Below are the code and all the weights of a small trained network. Each question names an input and a class and asks about switching units off, where a switched-off unit gives its printed mean instead of its output.

import numpy as np


def w(rows, s, z=0):
    codes = np.array(rows[::2]) - 128.0
    scale = np.full(codes.shape[1], s)
    scale[-1] = z or s
    return codes * scale


def norm(h):
    return h / np.sqrt((h * h).mean(-1, keepdims=True) + 1e-5)


def f(y):
    return y / 2 * (1 + np.tanh(0.7978845608 * (y + 0.044715 * y**3)))


def log_softmax(a):
    a = a - a.max(-1, keepdims=True)
    return a - np.log(np.exp(a).sum(-1, keepdims=True))


def net(x, mask):
    res = np.array(x, float).reshape(1, 4) / 4 @ E
    u = 0
    for l in range(2):
        y = f(norm(res) @ A[l][:, :-1].T + A[l][:, -1])
        res = res + np.where(mask[u : u + 4], y, B[l][:, -1]) @ B[l][:, :-1]
        u += 4
    return log_softmax(norm(res)[-1] @ U[:, :-1].T + U[:, -1])


A, B = {}, {}
E = w([
[126,22,131,96,121,88,141,92,106,9],'x0',
[131,127,45,145,216,189,50,87,111,130],'x1',
[128,122,108,118,125,115,142,121,121,144],'x2',
[132,139,135,106,117,138,118,117,127,126],'x3',
],0.014)
A[0] = w([
[119,223,197,115,13,63,182,253,200,158,164],'L0N1',
[99,101,237,96,6,35,242,158,77,24,25],'L0N2',
[89,149,240,125,82,113,217,180,178,233,105],'L0N3',
[163,121,156,170,42,113,191,123,195,112,254],'L0N4',
],0.0056,0.0043)
B[0] = w([
[152,166,128,200,136,118,144,94,24,140,255],'L0N1',
[121,77,133,86,80,60,94,193,251,151,241],'L0N2',
[103,148,137,141,227,209,118,89,43,65,220],'L0N3',
[176,117,148,93,166,153,169,58,142,159,207],'L0N4',
],0.012,0.0096)
A[1] = w([
[110,144,148,133,113,161,204,122,47,154,78],'L1N1',
[108,146,113,153,99,120,145,117,127,98,54],'L1N2',
[116,75,93,129,157,134,112,101,81,2,2],'L1N3',
[92,209,61,162,121,161,80,211,193,183,166],'L1N4',
],0.0088,0.0044)
B[1] = w([
[161,160,164,134,114,171,141,118,71,83,228],'L1N1',
[149,125,129,97,149,136,138,45,159,100,101],'L1N2',
[78,189,90,132,93,160,203,52,69,5,245],'L1N3',
[151,93,108,57,90,165,33,158,229,209,253],'L1N4',
],0.012,0.0051)
U = w([
[174,199,201,179,164,151,155,115,9,159,212],'0',
[91,113,146,148,97,147,126,180,113,133,25],'1',
[94,151,126,153,101,106,117,167,125,130,2],'2',
[149,54,200,102,94,62,173,140,229,121,214],'3',
[119,141,88,101,131,192,39,146,204,196,203],'4',
[94,119,130,126,122,113,113,165,115,140,21],'5',
[88,142,133,122,136,129,144,168,138,134,16],'6',
[75,132,62,116,126,150,138,77,82,28,237],'7',
],0.016,0.0047)

Each question gives the input, the list of numbers given to net, and the class t.
The units are the neurons (one row each of A and B). Each row of codes is followed by its name. A weight is (code - 128) times the scale printed after its matrix; where a second scale follows, it is the last column's (A, B and U).
mask holds one flag per neuron, layer by layer. A switched-off neuron (its flag False) gives its mean, the last column of its row in B, instead of its output. The means were averaged over made-up inputs and are rounded, as every weight is.
A unit's drop is (log p(t) with every unit on - log p(t) with that unit switched off) / (log p(t) with every unit on - log p(t) with every unit switched off).
The circuit of an input: a set's keep is (log p(t) with only the set's units on - log p(t) with every unit switched off) / (log p(t) with every unit on - log p(t) with every unit switched off). Starting from all 8 units, units are removed one at a time, each time the one whose removal leaves the highest keep (on an exact tie, the one counted first), for as long as the keep stays at least 0.8.
units of the circuit, in order: the units of the circuit, biggest drop first
k most important neurons: the k neurons with the biggest drops, biggest first
top k neurons in layer l: the k neurons of layer l with the biggest drops, biggest first
drop of u: that unit's drop, to one decimal
input [6,0,2,5], class 3: units of the circuit, in order	L0N3
input [0,5,-3,-3], class 4: 3 most important neurons	L0N3, L0N1, L1N4
input [8,0,8,-1], class 3: 3 most important neurons	L0N3, L0N2, L0N1
input [0,1,-1,2], class 4: 3 most important neurons	L0N1, L0N3, L1N4
input [-1,-7,-6,2], class 0: 2 most important neurons	L0N1, L0N3
input [0,3,4,8], class 4: top 2 neurons in layer 0	L0N3, L0N1
input [-1,3,-7,6], class 4: 2 most important neurons	L0N3, L0N1
input [7,-1,-5,7], class 3: top 2 neurons in layer 0	L0N2, L0N3
input [7,-1,-6,0], class 3: 2 most important neurons	L0N2, L0N3
input [-6,2,1,-3], class 4: drop of L1N4	0.2
input [4,0,7,0], class 3: drop of L0N3	0.4
input [0,-6,-7,-8], class 0: drop of L0N1	5.4
input [-1,-7,-2,4], class 0: drop of L0N1	4.5
input [-1,-7,2,2], class 0: units of the circuit, in order	L0N1
